Below are the code and all the weights of a small trained network. Each question names an input and a class and asks about switching units off, where a switched-off unit gives its printed mean instead of its output.

import numpy as np


def w(rows, s, z=0):
    codes = np.array(rows[::2]) - 128.0
    scale = np.full(codes.shape[1], s)
    scale[-1] = z or s
    return codes * scale


def f(y):
    return np.maximum(y, 0)


def log_softmax(a):
    a = a - a.max(-1, keepdims=True)
    return a - np.log(np.exp(a).sum(-1, keepdims=True))


def net(x, mask):
    res = np.array(x, float).reshape(1, 7) / 4 @ E
    y = f(res @ A[0][:, :-1].T + A[0][:, -1])
    res = res + np.where(mask, y, B[0][:, -1]) @ B[0][:, :-1]
    return log_softmax(res[-1] @ U[:, :-1].T + U[:, -1])


A, B = {}, {}
E = w([
[248,116,85,173,108,156,100,102,192,110,142,23],'x0',
[116,153,177,155,20,225,58,113,71,49,98,147],'x1',
[124,122,129,132,126,122,126,126,134,122,126,127],'x2',
[127,127,126,131,128,131,132,128,133,127,127,133],'x3',
[72,254,139,231,141,113,133,67,135,178,138,72],'x4',
[125,124,124,133,128,127,130,128,130,124,127,131],'x5',
[133,131,122,126,124,130,140,121,119,133,131,131],'x6',
],0.0087)
A[0] = w([
[214,87,118,100,121,135,114,139,154,107,125,117,164],'n1',
[238,66,102,93,113,155,120,143,158,90,133,109,144],'n2',
[119,148,161,148,45,193,87,119,89,73,115,140,138],'n3',
[84,129,124,143,141,94,139,120,154,137,129,137,176],'n4',
[82,59,141,19,147,129,130,175,87,112,116,228,243],'n5',
[148,105,129,130,90,149,115,125,113,82,129,132,107],'n6',
[116,142,153,145,58,180,97,128,100,86,132,136,135],'n7',
[1,199,141,157,148,111,138,117,95,164,131,148,143],'n8',
[68,155,157,149,131,133,125,113,109,136,114,129,117],'n9',
[177,177,107,236,127,144,117,93,173,143,129,45,31],'n10',
[140,118,109,111,189,78,158,133,158,167,134,120,255],'n11',
],0.014,0.0052)
B[0] = w([
[185,51,85,124,154,153,73,185,134,127,144,149,190],'n1',
[178,8,127,124,164,166,92,161,137,149,78,165,212],'n2',
[104,159,121,141,46,196,105,145,36,87,74,149,218],'n3',
[106,117,151,137,127,62,158,106,159,147,109,160,164],'n4',
[163,227,125,133,51,109,151,77,165,96,187,21,254],'n5',
[145,90,167,119,95,138,151,86,134,138,44,123,167],'n6',
[121,152,127,136,65,185,128,129,55,103,80,150,198],'n7',
[21,135,147,143,212,108,146,144,83,158,96,208,219],'n8',
[67,155,89,119,145,153,112,170,73,116,182,148,171],'n9',
[168,199,129,103,50,111,152,93,159,92,175,49,205],'n10',
[143,88,130,114,196,46,148,125,207,165,200,112,204],'n11',
],0.015,0.021)
U = w([
[163,172,115,101,112,62,160,78,215,136,210,41,248],'0',
[148,201,127,128,36,162,130,65,113,65,117,54,153],'1',
[74,113,163,141,253,76,158,125,150,209,121,191,146],'2',
[59,146,130,163,156,167,109,186,64,131,75,220,11],'3',
[165,35,98,107,248,127,83,186,175,183,139,144,130],'4',
[159,55,134,131,117,181,75,166,101,127,25,192,15],'5',
],0.0059,0.0015)

Each question gives the input, the list of numbers given to net, and the class t.
The units are the neurons (one row each of A and B). Each row of codes is followed by its name. A weight is (code - 128) times the scale printed after its matrix; where a second scale follows, it is the last column's (A, B and U).
mask holds one flag per neuron, in row order. A switched-off neuron (its flag False) gives its mean, the last column of its row in B, instead of its output. The means were averaged over made-up inputs and are rounded, as every weight is.
A unit's drop is (log p(t) with every unit on - log p(t) with that unit switched off) / (log p(t) with every unit on - log p(t) with every unit switched off).
The circuit of an input: a set's keep is (log p(t) with only the set's units on - log p(t) with every unit switched off) / (log p(t) with every unit on - log p(t) with every unit switched off). Starting from all 11 units, units are removed one at a time, each time the one whose removal leaves the highest keep (on an exact tie, the one counted first), for as long as the keep stays at least 0.8.
circuit, biggest first: the units of the circuit, biggest drop first
top k neurons: the k neurons with the biggest drops, biggest first
drop when u is switched off: that unit's drop, to one decimal
input [-7,0,6,2,1,-7,-5], class 2: circuit, biggest first	(n8 n3)
input [1,6,-4,8,-5,2,4], class 5: circuit, biggest first	(n2)
input [1,-2,3,2,4,8,1], class 0: top 2 neurons	(n10 n2)
input [-2,0,6,1,2,-8,7], class 2: circuit, biggest first	(n3 n5)
input [-4,-1,6,-5,1,-2,0], class 2: circuit, biggest first	(n8 n3)
input [-4,-3,4,5,0,1,-6], class 0: top 2 neurons	(n5 n2)
input [6,6,2,-1,0,8,-8], class 5: top 3 neurons	(n5 n2 n1)
input [-1,-5,6,-7,6,-5,-4], class 2: top 2 neurons	(n5 n8)
input [6,1,5,-3,-8,-4,3], class 5: top 2 neurons	(n11 n6)
input [0,8,1,-5,7,-5,-3], class 3: top 3 neurons	(n5 n8 n9)
input [5,0,-4,-4,-4,2,-8], class 4: top 2 neurons	(n3 n7)
input [4,0,1,-3,0,1,-4], class 4: top 2 neurons	(n5 n3)
input [-4,0,-6,-6,-7,5,7], class 0: top 3 neurons	(n3 n5 n7)
input [-7,-7,-6,8,2,-2,-1], class 2: top neuron	(n8)
input [-8,2,3,4,1,2,-4], class 3: top 2 neurons	(n8 n10)
input [-1,3,3,7,8,2,4], class 3: top 2 neurons	(n8 n5)
input [-8,0,-8,-8,-3,-8,-5], class 0: top 2 neurons	(n5 n3)
input [7,-3,-6,3,-1,5,-8], class 4: top 2 neurons	(n5 n2)
input [1,-7,1,-3,-6,0,-1], class 4: top 3 neurons	(n2 n10 n1)
input [-2,-6,-3,5,8,6,3], class 2: circuit, biggest first	(n8)
input [0,3,-2,2,3,-2,8], class 3: drop when n5 is switched off	1.6
input [7,3,-4,-1,-6,0,-2], class 5: drop when n7 is switched off	0.0
input [1,7,2,1,-8,-4,-7], class 5: drop when n1 is switched off	1.1
input [-2,-5,8,1,7,-1,-3], class 2: drop when n8 is switched off	0.1
